In the rows, 128 means zero.
Rows near named flat spaces through zero:
cp-rp: [132  99 105 142 108 114 108 156 189 140 140  95  97 110 139 145 150 156
 143 135]
cp-rp: [ 68 159  72 103 170 165 169 142 115 154 186 183 173  89 151  93 153 111
 107 142]
nj-jc: [126 168 176 128 138 152 149  90 103 119 111 164 190 152  97 125 106  99
 139 138]
cp-rp: [116 122 112 123 110 132 147 125 110 105 129 135 110 137 160 122 122 121
 109 131]
lj-qg: [144 139 163 148 158 138  99 104 149 152 130 140 197 123  98 125 102 140
 159 149]
rd-zg: [145 115 122 128 120 143 140 124  71 108 123  93  49 154 110 144  99 136
 120 109]
nj-jc: [166 127 169 135 139  77 101 173 100 102  89  90 148 133 112 137  98 129
 139 157]
lj-qg: [ 99 137  96 177  79 119 138  98 117  95  97 103 103 127 167 130 141 143
  83  94]
nj-jc: [ 89 149 126 156 158 123 158 136  95 115 115 103 135 124  95 151 106 123
 120 169]
nj-jc: [119 117 127 140 117 166 142 104 124 105 117 168 174 138 125 129  96  86
 151 153]
lj-qg: [ 68 133 103 100 194 128 153 113  84 133 155 213 208 103 177  77 104  89
  89 175]
nj-jc: [119  84 125 131 149 116 113  70 142 126 120 135 122 145 133 123 129 119
 126 124]
jp-fj: [204 117 177 115  93  69  89 206 176 102 118  64 124 145 147 141 136 166
 166 162]
cp-rp: [177  91 142  83 132 111 130 185 107  78 138 109 121 161 147 122 106 110
 162 179]
jp-fj: [141 126 108 134  82 143 119 133 146 130 120 127 106 120 137 129 155 128
 128  79]
rd-zg: [151 116 107  64 105 178 162  99  97 109 161 152  64 174 147 104 162 103
 126  67]
jp-fj: [ 99 103  34 123 118 127 135 211 127 113 137 139 140  70 168 111 162  92
 119 129]
cp-rp: [111  99 111 131 112  89 112 152 145 129 113 142 119 102 173 126 122 123
 102 141]
jp-fj: [189 103 177  91  94 110 108 158 111 107  89 141 107 156 118 138 104  92
 150 118]
lj-qg: [186 163 158  72  73 148 137 172  90 137 154 135  53 147 154 118 120 158
 111  81]
lj-qg: [117 102 133 120 141 132 126  90 117 137 150 153 103 140 164 118  81 145
 107 153]
jp-fj: [121  77  90 114 138 111 158 157 101  63 143  81  78 159 163 132 117 120
 131 184]
rd-zg: [ 46 147 110 184 134 132 174 136 142 130 119 111 122 104 101 178 105 129
 117 195]
rd-zg: [113 159 153  92 114 161 161 136 103 153 183 195 113 129 189 111  58 156
  95 176]
rd-zg: [142 130 174  98 129  97 140 136  78 103 112 138 108 159 149 126  85 120
 106 156]
rd-zg: [121 129  77 133 155 120 111 129 137 127 131 117 177 101 130  96 198 116
 128  83]
jp-fj: [142 135 166 137 135 187 139 126 125 143 128 150 149 139  54 163  68 106
 184 166]
nj-jc: [164 142 145  84 125 179 133 156 102 172 177 153  74 129 111 129  90 150
 139 117]
lj-qg: [ 78  92 116 130 158  95 160  57 126  74 124 119 132 173 174 116 138 112
 104 173]
nj-jc: [153 122 148  96 144 179 139 121  90 142 162 158 103 149 109 127  70 126
 148 144]
cp-rp: [103  98  60 113 138 138 140 179 183 117 183 136 167  99 181 107 163 122
 152 182]
rd-zg: [ 87 130 173 116 109  63 149 102 102 129  67 149  57 144 137 155 117 105
  60 117]
nj-jc: [ 90 117 110 153 141 106 136 107 128 109  93 124 148 122 118 135 147  96
 117 130]
cp-rp: [137 115 136  80 185  88 129 126  59 110 118 132 125 147 128  99 135  97
 105 116]
cp-rp: [ 92 128 118 182 136 113 115  99 161 120 102 135 206 106 137 126 128 121
 127 154]
rd-zg: [143  98 141 127 143 144 114 125 120 123 109 157 163 131  98 134  89  86
 163 151]
nj-jc: [ 99 222 147 129 101 152 169  90 153 144 156 147 165 134 152 109 183 161
  99  97]
cp-rp: [134 106 133 127 119  82  97 174 144 164 122 110  62  98 137 149 111 162
 105 131]
nj-jc: [119 105 134 168  99  61 118 122 126  58  74  95 152 144 189 127 111 127
 102 168]
nj-jc: [ 71 160  94 130 104 170 195  89 108  98 158 154 125 146 181 112 137 125
  91 136]
cp-rp: [ 76 149 112 199 133 115 134 119 180 136  97  84 157 101  77 169 165 133
 138 139]
lj-qg: [145 124 140 129 119 130 130 135 124  94 109 128 166 144 123 127 123 100
 153 144]
lj-qg: [110 149 137 117 107 146 174  92  29  82  90 162 105 163 136 121  95  79
  84 101]
jp-fj: [127 166 160 148 131 134 126 100 158 155 137 113 140 133 105 139 136 167
 133 125]
jp-fj: [119 117 100 124 132 186 153 147 152 152 145 123  90 121  49 168 148 100
 178 121]
rd-zg: [156 168 163 111 139 111 125 135 139 117 125 115 188 143 117 110 173 128
 147 117]
lj-qg: [ 62 114  86 117 173 139 150 112 130 164 160 174 124  97 138 120 127 113
 102 150]
rd-zg: [165 137 144 148 127 134 117 146 123 114 131  73 122 143 101 142 113 160
 157 140]
jp-fj: [137 176 162 123 181 106 110 134  84 148 177 138 189 115 186  78  67 201
  90 179]
jp-fj: [140 114 113 127 126 138 125 161 165 138 141 100 108 120  97 149 153 131
 164 131]
cp-rp: [120 134  97  55 151 169 158 170  94 132 193 218 177 111 189  72 114  92
 122 159]
jp-fj: [140  92 143  89 111 119 155  83  56  74 102 135  50 193 155 123 102  94
  97 108]
rd-zg: [214 181 154 135 153 106  63 150 129 137 129  64 205 121  96  88 189 179
 158  59]
nj-jc: [151 179 172 119 104 134 126 128 139 145 133 142 151 133 132 120 133 151
 126 111]
jp-fj: [132  96 122  99 130  85 132 172 122  98 106 119 112 133 137 132 146  91
 130 144]
lj-qg: [136 123 129 138 134 164 106 138 154 135 149 194 244 101 155 101  77 113
 165 186]
lj-qg: [139 160 124 188 118  99  97 155 110 103  58  90 201  97  91 132 150 111
 132  93]
cp-rp: [151 107 146 104 134  86 114 196 116 134 126 107  79 120 129 145 101 140
 126 159]
lj-qg: [120 138 130 167 113 117 126  89 187 137 121  60  87 143  96 160 183 172
 135  98]
rd-zg: [126 101 181 122 121 111 116  93 104 144  62 179  99 140  85 159  78  73
 118 115]
[151 122 141 170  91 170 115 122 171 129 104 116 144 131  69 167 116 116
 187 126]
lj-qg
[140 136 128 150  95 128 122 131 124 122 104  99  96 129 112 146 135 138
 124  94]
lj-qg
[ 99 108 108  94 144  99 159 120  95 104 118 125  78 147 142 124 159  96
  95 115]
jp-fj
[171 116 193  98 139 159 112  80 149 179 177 140  72 168 114 138  72 183
 150 143]
lj-qg
[107  57 110 157 172 118 103 108 204 121 137 130 198 121 130 135 111 113
 181 216]
lj-qg
[140 113 106 117 129 136 124 143 119 118 158 125 123 127 166 108 117 145
 127 140]
rd-zg
[103 118 135 159 146 163 127  53 172 141 131 156 181 137 103 134 120 117
 157 147]
nj-jc
[105 107 118 153 147  75 135  96 151  77  99  71 146 155 135 132 177 122
 128 146]
lj-qg
[131  88 152 114 186  40  77 156 176 147  87 130 188 102 101 129 163  92
 147 151]
jp-fj
[108 145 109 155 135 129 110 137 124 169 145 135 128  83 145 121 103 169
  97 125]
rd-zg
[115 138  62 171 151 144 115 124 110 138 124  76 122  95  84 126 178 140
 124  62]
rd-zg
[114 145 168 168 129 132 122  50 112 118 102 156 182 147 139 120  76 133
 111 144]
jp-fj
[118 111  78 160 147 183 108  94 141 162 163 139 141  99 119 117 116 148
 141 110]
jp-fj
[129  97 131 123 167 106 102  84 146 143 115 126 134 135 102 123 158 114
 135 102]
nj-jc
[ 94  84  89 141 145  56 124 114 137  87  78  87 117 130 138 129 194  93
 104 110]
cp-rp
[141  89 112 126 135  71 100 163 102 109 108  95  92 119 159 122 118 137
 103 131]
lj-qg
[158  97  91 173  92 104  81 215 157 113  80  79 141  80 101 155 143 113
 164 117]
lj-qg
[149 196 154 116  82 155 147 153 119 145 150 127 104 130 135 128 133 167
 115  98]
jp-fj
[146 133 115 179  66 165 117 159 140 131  77 101 101 106  54 180 130 106
 163  80]
lj-qg
[163 165 129 138 132 147 103 131 111 156 145 102 127 116 107 114 139 173
 128  75]
rd-zg
[140 100 107  87 134 109 137 190  93 101 133 129 103 127 152 119 122 101
 125 148]
jp-fj
[138 133 144 112  97 141 129 111 121 140  97 161 105 134 103 136 143  92
 124  70]
jp-fj

Rows near named flat spaces through zero:
pqqp: [189 116 153 142 114 133 135  65 120 139 155 101 190 114 154 131  94 129
 103 128]
pqqp: [127 136 103 118 111 155 115 118 169 132  81 102  72 128 192 126 159 125
 109 113]
jtmb: [172 111 119 106 163 146 121 160 124 163  87 120  95 114 132  92 173 116
 121 169]
czhj: [189 123 148 150 156 142  97 136  91 120 120 128 125 140 105 142 116 147
 160 145]
jtmb: [128 105 116 110 161 162  98 153 141 158 153 131 116 121  80  88 130 118
 111 132]
pqqp: [ 85 139 178 131  99 115 197  76 146  81 169  83 143 176 144  97 138 153
 120  79]
jtmb: [ 78 186 163 107  63 101 189  56 134  43 157  70 134 161 136 163  98 146
  94 107]
dpzj: [112 113 145 149 153 110 120 175 136 142 167 135 153 145  84 103 133 132
 167 119]
pqqp: [ 85 123 108 121 154  98 114 178 141 154 164 168 167  95  66 129 112 106
 130 142]
pqqp: [155 114 112 151 108 110 111 123 133 171 133 142 183  95 163 149 105 107
 130 135]
jtmb: [155 104 133 151 125 142 122 101  84 136 142 165 157 128 127 136  98 135
 139 117]
dpzj: [180 102 165 158 151 141 118 157 115 143 133 100 121 173 125  84 158 147
 179 126]
czhj: [171 126 138 111 118 129 120 129 128 154 154  82 156 121 112 112 115 109
 106 165]
jtmb: [  6 131 110 124 166 151  63 187 229 121 231 126 117 143  18  96 102 132
 123  56]
czhj: [161 130 127 127 153 115 113 149 222 170 108  59 139  95 179 102 173 112
 109 139]
dpzj: [125 149 114  78  78 100 176 117 119 140 106  99 131 108 158 128 141  92
  83 182]
ldsz: [ 28 143 130 100 106 104 173 139 159 107 172 121 126 149  97  99 138 121
 111 103]
dpzj: [113 129 144 150 155 113 140 114 100  96 138 174 153 125  99 153 108 151
 148 110]
ldsz: [107 149 135 132 127 106 149 152 193 118  84  78  88 145 190 113 194 135
 143 114]
jtmb: [ 95 131 109 139 119 112 108 150 155 141 145 142 145 116 124 143 114 117
 136 115]
pqqp: [ 82 132 133 133 116 110 148 135 152 120 144 124 132 143 133 117 139 130
 136 103]
czhj: [135 157 126 123 130  58 173 130 149 127  69 122 158  80 187 166 160 113
 121 168]
czhj: [ 98 165 123 116  95  84 176  98  99  86  94 152 135 111 153 185 117 127
 117 144]
ldsz: [137 128 127 124 181 157  86 119 189 128 149 104 132  99  99 121 117 136
  95 109]
jtmb: [ 95 143 107 139 133 114  75 179 199 144 150 107 132 117 112 143 120 116
 139 116]
ldsz: [130 149 154 139 149  64 180 133 169 117  90 100 156 109 179 134 177 133
 138 139]
czhj: [190  90 137 162 201 127  93 179 156 185 116 130 154 105 130  94 164 128
 163 139]
dpzj: [ 80 142  92 108 107 132  91 169 188 148 144 103 103 124 118 123 128 103
 112 123]
dpzj: [174  85 146 209 204 178  27 191 122 139 144 160 102 175  80 115 126 174
 229  77]
dpzj: [111 142 138 136 133 104 118 189 114 115 133 126 111 159  87 133 137 133
 177 144]
dpzj: [120 166 135  96  87 112 172 106 115  89  94  89  93 144 156 145 144 128
 108 153]
ldsz: [136 118 146  97 150 126 153 152  69 129 151 141 131 140  51  96 129 123
 128 173]
pqqp: [ 87 124 150 148 131  98 143 144 141 124 182 133 173 143  94 116 117 133
 151 104]
jtmb: [122 111 109 190 144 101  93 173 135 154 104 190 148 116 160 161 133 132
 196 103]
ldsz: [ 93 143 141 112 171 115 139 135 201 115 146  92 134 112 106 106 150 133
 101 114]
pqqp: [186 114 135 138 177 146  78 152  92 141 143 145 144 115  61 137  98 133
 145 159]
ldsz: [216  95 139 154 126 174  81 101  16 136 156 173 153 142  77 151  56 140
 153 148]
dpzj: [107 136 167 137 131 123 155 122 156  98 152  82 122 170 127  98 150 152
 141  97]
czhj: [ 79  98 123  96 107 127 163 181 160 184 164  98 117 158 121  28 183  96
 121 131]
jtmb: [168 108 150 159 181 162  89 142 125 123 129 128 108 151 105 111 137 159
 164 107]
pqqp: [136 136 100  80 118 106 165 120  54 135  91 182 136  80 110 157 116  97
  92 201]
ldsz: [173 126 144 168 112 132 115 116 113 120 104 117 122 153 176 148 129 148
 168 114]
czhj: [131 125 136  68  70  83 193 149 101 179 172  80 181 124 105  75 135  71
  89 209]
ldsz: [137 137 190 125 164  96 180 158 115  97 137  84 127 172  88  86 174 152
 162 149]
czhj: [163 135 138 116 112 114 136 114  88 129 142 120 162 117 106 146  97 117
 115 169]
[146  95 141 122 124 162 112 148  77 152 183 132 131 166  61  81 108 124
 142 138]
czhj
[ 81 137 126  86 107 142 145 103 138 115 181 109 132 131  82 108 101 117
  76 122]
jtmb
[130 139 145 124 158 112 142 145 168 121 110  92 117 127 138 111 168 135
 130 132]
ldsz
[155 126 194 112 167 109 179 171  69 103 142  96 116 186  52  71 170 149
 169 174]
ldsz
[172  98 146 111 134 139 121 180 138 189 164  67 136 151 100  47 159 105
 133 167]
czhj
[149 136 157 113 104 110 193  87  38  92 116 145 139 145 121 141 119 137
 127 161]
pqqp
[131 126 125 129 124 150 108 130 158 133 130 100 105 141 142 113 138 131
 125 112]
dpzj
[110 126  99 132 138 132  92 146 134 139 133 165 130 105 107 151 105 119
 129 124]
dpzj
[101  96 135 139 166 157 134 127 103 121 147 182 116 147  90  94 134 149
 144  91]
jtmb
[158 103 149 123 189 178 114 138 118 124 127 123  86 151  87  77 156 152
 133 122]
jtmb
[153 128 149 130 129 109 158 126  84 118 114 133 138 138 126 130 136 134
 145 153]
dpzj
[109 134 130 111 142 145 122 159 168 123 119  89  74 152 122  92 169 133
 128 121]
ldsz
[173 128 144 140 128 116 141 144 100 130  84 116 111 145 161 127 161 135
 162 154]
ldsz
[246 131 169 102  94 169 140  32  60 112 143  58 151 136 130 131  80 133
  74 175]
jtmb
[ 91 128 137 153 133 132 114 123 140 104 166 144 138 147 102 137 104 148
 147  82]
jtmb
[172 123 138 123 116 114 153  92  69 133 131 145 175 107 124 147  98 119
 113 165]
pqqp
[103 118 117 138 142 122 100 143 198 161 173 117 169 102 119 115 116 114
 114 103]
pqqp
[127 136 117 125 116 146 124 131 133 117  84 118  70 146 167 130 156 135
 135 120]
pqqp
[150 123  76 108 115 126 101 146  92 171  98 177 135  76 129 162 105  89
 110 181]
dpzj
[123 139 144 129 150  81 166 120 148 123 123 126 174  96 137 138 139 126
 119 140]
ldsz
[121 131 121 125 116 119 136 100  96 119 141 163 159 108 112 158  89 123
 113 133]
czhj
[ 82 142 184 113 146 121 186 118  99  60 171 113 116 185  56  96 136 163
 138 111]
pqqp
[117  98 149 152 163 177 100 107 110 110 193 159 136 157  60 105  90 160
 140  72]
jtmb
[154  98 123 173 134 118 131 126  78 147  97 199 151 121 165 147 129 136
 174 119]
jtmb
[121 118 143 153 140 118 114 140 149 137 172 123 167 134 105 120 113 133
 146 107]
pqqp

Rows near named flat spaces through zero:
gb-ph: [120 129 144 154 144 155 120 151 119 120 142 125 119 129 147 118 134 146
 113 138]
nt-mh: [121  66 191 220  34 147  89 129 112  55 161 198 125 170 202 114 208 165
 190 196]
bb-hf: [109 110 164 172 113 168 141 161 110 131 124 155 125 163 175  84 137 185
 130 140]
bb-hf: [137  89 165 116  82 137 108 114  64 196  65 130 145 167 112  91  91 182
 120 145]
bb-hf: [169 121 134 193  82 156 163 174 132  98 114 205 129 145 170 129 160 121
 132 131]
bf-jn: [149 103 120 139  97 130 101 122 140 116 131 140 143 123 144 126 174 144
 137 139]
bf-jn: [101 130 195 171 145 184  86 164 144 122 157 161 148 122 173 123 163 174
 146 164]
gb-ph: [ 92 128 158 177 128 114 128 125 135  57 174 131  80 142 124 141 143 134
 161 144]
gb-ph: [133 143 107 133 167 156 161 147 106 140 129 111 118 124 139 130  92  91
  84 116]
bb-hf: [134 106 102 133 166 177  98 127  98 143 153  75 136 109 162 118 133 118
  73 144]
gb-ph: [103 125 150 122 140 123 110 107 141 130 136 118 129 124 103 140 123 146
 150 133]
gb-ph: [167 147  78  80 120  91 171 103 122 149  95 132 139 116  95 165  82  34
 117 102]
nt-mh: [ 93 105 146 142  73 114 169 113 150 104 133 184 139 171 176 103 149 144
 200 132]
zp-dh: [116 182 144 134 153  80 130 119 145  54 179 139  92 101  96 205 110  21
 158 143]
bf-jn: [144 120 133 126 115 128 135 123  75 153  99 121 119 145 113 126  84 109
 103 135]
bf-jn: [ 88  84  24  36 127  89 138  72 144 161 141  24 144 142 174  30 162 190
 117  87]
nt-mh: [149 115 122 117  81 117  83 138 159 119 135 154 166 117 176 103 208 160
 151 143]
zp-dh: [ 85 105 111 145 165 144 165  90 130 112 154  90 101 139 112 139  98 123
 133 115]
zp-dh: [127 180 145  77 147  86  92 141 107 141 130 104 123 109 110 132 101  95
 112 139]
bb-hf: [125 178 145 103 125  95 124 170 171 126 122 160 138 119 134 111 154 156
 150 113]
bf-jn: [112 169 175 169 163 145 130 163 187  89 154 177 121 105 112 173 145 131
 162 128]
bf-jn: [136  76 110 121  90 133 138  98  92 165  90 110 134 160 125  91 116 167
 118 123]
bb-hf: [124 166 130  87 156  98  79 140 131 132 143  89 125 100 114 123 136 133
 110 132]
nt-mh: [199  76  72 111  96 143  75 113 106 170  92  90 158 109 123 107 170 163
  72 127]
bf-jn: [ 93 165 132 111 176 113 170 135 140 138 122 108  99 133  85 128  77 138
 126  94]
zp-dh: [143 146 108  85 123  71 103 106 140 122 125 103 121 107  81 147 131 110
 132 119]
gb-ph: [ 80 132 105 169 192 161 193 141 112  93 172  82  72 147 150 112  92 117
  96 108]
bb-hf: [146  91 103 167 130 174 142 118 107 118 139 124 128 129 153 141 130  97
 103 137]
zp-dh: [ 85  95 149 191 107 140 164 107 138  64 168 158 102 162 158 136 142 125
 181 144]
bf-jn: [114 119 156 138 131 149 115 138 110 148 119 124 129 141 132 106 121 171
 121 137]
nt-mh: [159 141  83 117 122 119 129 176 121 131 119 104 118 127 162  72 163 162
  77 106]
bb-hf: [136 119 140 191 123 159 127 160 106  85 154 140 101 138 165 124 150 126
 109 149]
bb-hf: [150 228 159 142 112  49 111 214 186  38 156 190  89 103 124 145 191 117
 158 124]
nt-mh: [139 117 104 114  82 108 140 131 173 124 117 163 155 135 160  99 184 161
 162 111]
nt-mh: [123 137 137 143 128 127 134 143 130 110 137 137 116 133 137 124 134 131
 131 130]
gb-ph: [ 91 119  80 122 181 141 193  98 143 128 145  83 107 133 114 130  90 113
 118  89]
nt-mh: [160 124  79  78 142 124 119 110 136 179  97  93 154 102  97 129 121 129
  95 101]
gb-ph: [ 96 105 146 117 170 156  98  78 184 156 135 113 159  99  74 168 131 170
 163 122]
bf-jn: [ 97 105 191 158 137 189 187 125  42 198  71 146 120 188 111 116   8 135
 112 137]
nt-mh: [175 156 109 139 156 132  91 172 140 117 130 108 114  87 103 140 159 141
  75 118]
zp-dh: [168 154 145  92  81  66  39 156 111 125 115 120 129 112 121 101 178 163
 116 153]
zp-dh: [ 65 154 155  90 188 139 137 129  77 171 139  75 117 143 140  97  50 119
 103 135]
zp-dh: [105 181 135  72 161  66 106 111 115 119 149  85 104 108  85 154  85  70
 128 133]
zp-dh: [ 79  95 140 141 122 141 151 106 112 129 138 115 118 166 153  92 115 164
 148 133]
gb-ph: [101 125 139 170 156 148 138 128 140  89 163 121 100 128 125 144 131 132
 135 131]
[150 140 154 166 121 138 107 151 125  97 140 159 121 116 130 158 144 104
 128 151]
gb-ph
[129 121 138 123 158 171 104 131 139 169 119 121 159 109 125 131 129 157
 113 129]
gb-ph
[130 147 142 126 141 119 147 135  99 143 104 122 105 138  88 136  76 118
 110 119]
bf-jn
[161 203 140  74 154  79  63 163 110 135 129 103 123  82  95 151 117  81
  89 141]
zp-dh
[146 162 137 160 143 125 118 172 159  88 143 146 106 106 115 147 160 137
 121 122]
nt-mh
[143 118 117 128 102 117 160 108 143 129 106 159 136 135 107 151 118 105
 152 114]
bb-hf
[115 154 158 119 178 138  96 120 115 136 146 105 125 100  95 172  90  88
 116 147]
nt-mh
[ 79 182 117  45 181 104 152 133 114 172 136  85 138 127 153  94  69  92
 113 112]
nt-mh
[131  79  65 142 134 165 166 103 190 130 131 124 151 122 143 119 174 168
 136  89]
gb-ph
[ 81  97  90 122 116 102 173  99 146 105 144  95 103 164 146  76 144 178
 153  99]
gb-ph
[113 177 109  52 164 102 122 138 153 162 133 106 156 102 141 112 120 110
 123 110]
nt-mh
[141 152 162 160 135 145 112 153 138  99 149 171 133 108 139 171 139  84
 139 153]
bf-jn
[114 137 151 113  95  68  80 121 113  93 148 112 104 137 124 112 152 144
 150 153]
zp-dh
[ 86 117  82 102 146 129 131 108 208 102 186 113 160 109 193 103 201 147
 167 113]
bf-jn
[156 133  54  91 111  68 129 104 174  93 142 106 125 102 115 139 176 100
 135 100]
bf-jn
[206 117 115 158  71 132 108 140 164 103 112 200 162 100 133 174 193  95
 143 137]
gb-ph
[103 168  93  43 134  87 158 139 167 161 123 125 162 127 172  77 134 129
 145  94]
nt-mh
[145 137 100  91 124 104  76 133 109 122 153  87 135 106 164 107 161 106
  97 147]
bf-jn
[114 128  90 173 171 153 193 129 137  81 164 113  87 130 133 151 110  84
 111 105]
gb-ph
[135 180 164  96 124  98  93 162 107 137 125 143 136 117 140 126 118  98
 123 151]
zp-dh
[139 101 117 130  75  89 112 103 147  99 126 136 124 137 117 122 174 158
 162 129]
zp-dh
[127 123 153 193  89 127 144 156 152  66 144 184 105 149 152 125 175 156
 165 135]
nt-mh
[144 157 142 124 117 132 121 183 148 139 115 165 148 124 164  97 161 162
 125 123]
bb-hf
[104 174 134 118 179 105 139 118 129  95 166 109  98 106  97 182  84  44
 131 131]
zp-dh
